Below are the code and all the weights of a small trained network. Each question names an input and a class and asks about switching units off, where a switched-off unit gives its printed mean instead of its output.

import numpy as np


def w(rows, s, z=0):
    codes = np.array(rows[::2]) - 128.0
    scale = np.full(codes.shape[1], s)
    scale[-1] = z or s
    return codes * scale


def f(y):
    return y / 2 * (1 + np.tanh(0.7978845608 * (y + 0.044715 * y**3)))


def log_softmax(a):
    a = a - a.max(-1, keepdims=True)
    return a - np.log(np.exp(a).sum(-1, keepdims=True))


def net(x, mask):
    res = np.array(x, float).reshape(1, 4) / 4 @ E
    y = f(res @ A[0][:, :-1].T + A[0][:, -1])
    res = res + np.where(mask, y, B[0][:, -1]) @ B[0][:, :-1]
    return log_softmax(res[-1] @ U[:, :-1].T + U[:, -1])


A, B = {}, {}
E = w([
[112,151,114,109,167,93,134,136,104,132,136],'x0',
[193,202,208,195,195,172,193,116,92,125,182],'x1',
[82,134,140,131,238,184,61,111,253,167,153],'x2',
[129,40,123,236,140,66,97,124,130,99,176],'x3',
],0.013)
A[0] = w([
[68,129,151,159,185,178,47,96,159,202,149,60],'N1',
[152,62,119,167,158,79,137,110,116,84,138,38],'N2',
[107,67,70,95,124,122,108,109,120,136,81,139],'N3',
[162,151,189,173,174,150,177,101,90,124,149,122],'N4',
[93,88,83,112,98,82,84,165,138,169,93,131],'N5',
[190,148,192,167,180,151,220,128,114,111,187,139],'N6',
[140,139,106,145,51,99,201,165,69,74,127,81],'N7',
[113,164,107,120,132,136,156,133,137,62,172,55],'N8',
[66,80,114,93,89,91,107,147,149,88,95,146],'N9',
[103,89,122,246,132,38,97,110,134,83,168,48],'N10',
[107,138,87,147,150,160,91,107,157,122,180,58],'N11',
[122,196,131,59,118,178,176,122,114,186,38,1],'N12',
[167,100,147,141,82,87,165,104,83,90,93,80],'N13',
[147,149,136,138,86,101,118,110,86,97,118,49],'N14',
],0.012,0.0042)
B[0] = w([
[120,154,65,107,204,131,190,225,165,217,160,221],'N1',
[98,172,119,86,72,206,118,112,136,113,152,177],'N2',
[151,73,113,220,123,103,101,81,97,104,78,194],'N3',
[138,113,166,147,148,109,66,83,116,117,53,222],'N4',
[171,57,204,154,141,107,109,109,93,110,87,206],'N5',
[150,49,127,171,192,66,43,115,82,76,53,249],'N6',
[143,132,90,123,163,147,181,185,176,245,162,242],'N7',
[107,97,128,120,137,133,99,159,116,113,131,135],'N8',
[147,96,152,190,159,47,95,90,115,113,81,207],'N9',
[63,212,148,61,1,193,131,73,149,69,190,218],'N10',
[202,103,87,88,154,110,192,133,149,157,162,167],'N11',
[73,201,149,63,71,183,162,81,160,17,198,228],'N12',
[129,170,130,109,180,95,176,170,163,176,135,212],'N13',
[121,107,61,154,104,151,142,189,128,168,132,175],'N14',
],0.009,0.02)
U = w([
[124,117,118,187,141,71,69,104,115,99,47,252],'0',
[119,145,96,152,144,125,164,177,141,249,151,82],'1',
[91,169,118,124,71,182,124,90,134,29,185,63],'2',
],0.012,0.0011)

Each question gives the input, the list of numbers given to net, and the class t.
The units are the neurons (one row each of A and B). Each row of codes is followed by its name. A weight is (code - 128) times the scale printed after its matrix; where a second scale follows, it is the last column's (A, B and U).
mask holds one flag per neuron, in row order. A switched-off neuron (its flag False) gives its mean, the last column of its row in B, instead of its output. The means were averaged over made-up inputs and are rounded, as every weight is.
A unit's drop is (log p(t) with every unit on - log p(t) with that unit switched off) / (log p(t) with every unit on - log p(t) with every unit switched off).
most important unit: the unit with the biggest drop
top k neurons: the k neurons with the biggest drops, biggest first
drop when u is switched off: that unit's drop, to one decimal
input [6,4,8,8], class 1: top 2 neurons : (N1 N12)
input [-3,-1,-3,0], class 1: top neuron : (N6)
input [-2,8,8,0], class 0: top 4 neurons : (N6 N4 N7 N13)
input [3,3,3,-1], class 0: top 2 neurons : (N7 N13)
input [-6,0,4,6], class 2: top 2 neurons : (N10 N7)
input [0,-4,5,6], class 2: top 3 neurons : (N10 N7 N6)
input [7,-7,5,-7], class 0: top 4 neurons : (N10 N9 N3 N5)
input [5,-8,7,-8], class 0: top 4 neurons : (N10 N9 N3 N5)
input [-7,-2,3,2], class 1: top 4 neurons : (N6 N12 N4 N1)
input [-7,7,1,-7], class 0: top 4 neurons : (N6 N10 N4 N2)
input [2,2,7,-8], class 2: top 2 neurons : (N12 N7)
input [6,8,6,5], class 0: top 2 neurons : (N6 N4)
input [-8,-6,-7,-4], class 1: top 3 neurons : (N7 N6 N13)
input [7,5,-8,4], class 1: most important unit : N7
input [5,-3,6,5], class 1: drop when N12 is switched off : 0.7
input [4,3,-3,6], class 2: drop when N10 is switched off : 1.0
input [-7,0,8,6], class 1: drop when N1 is switched off : 4.2
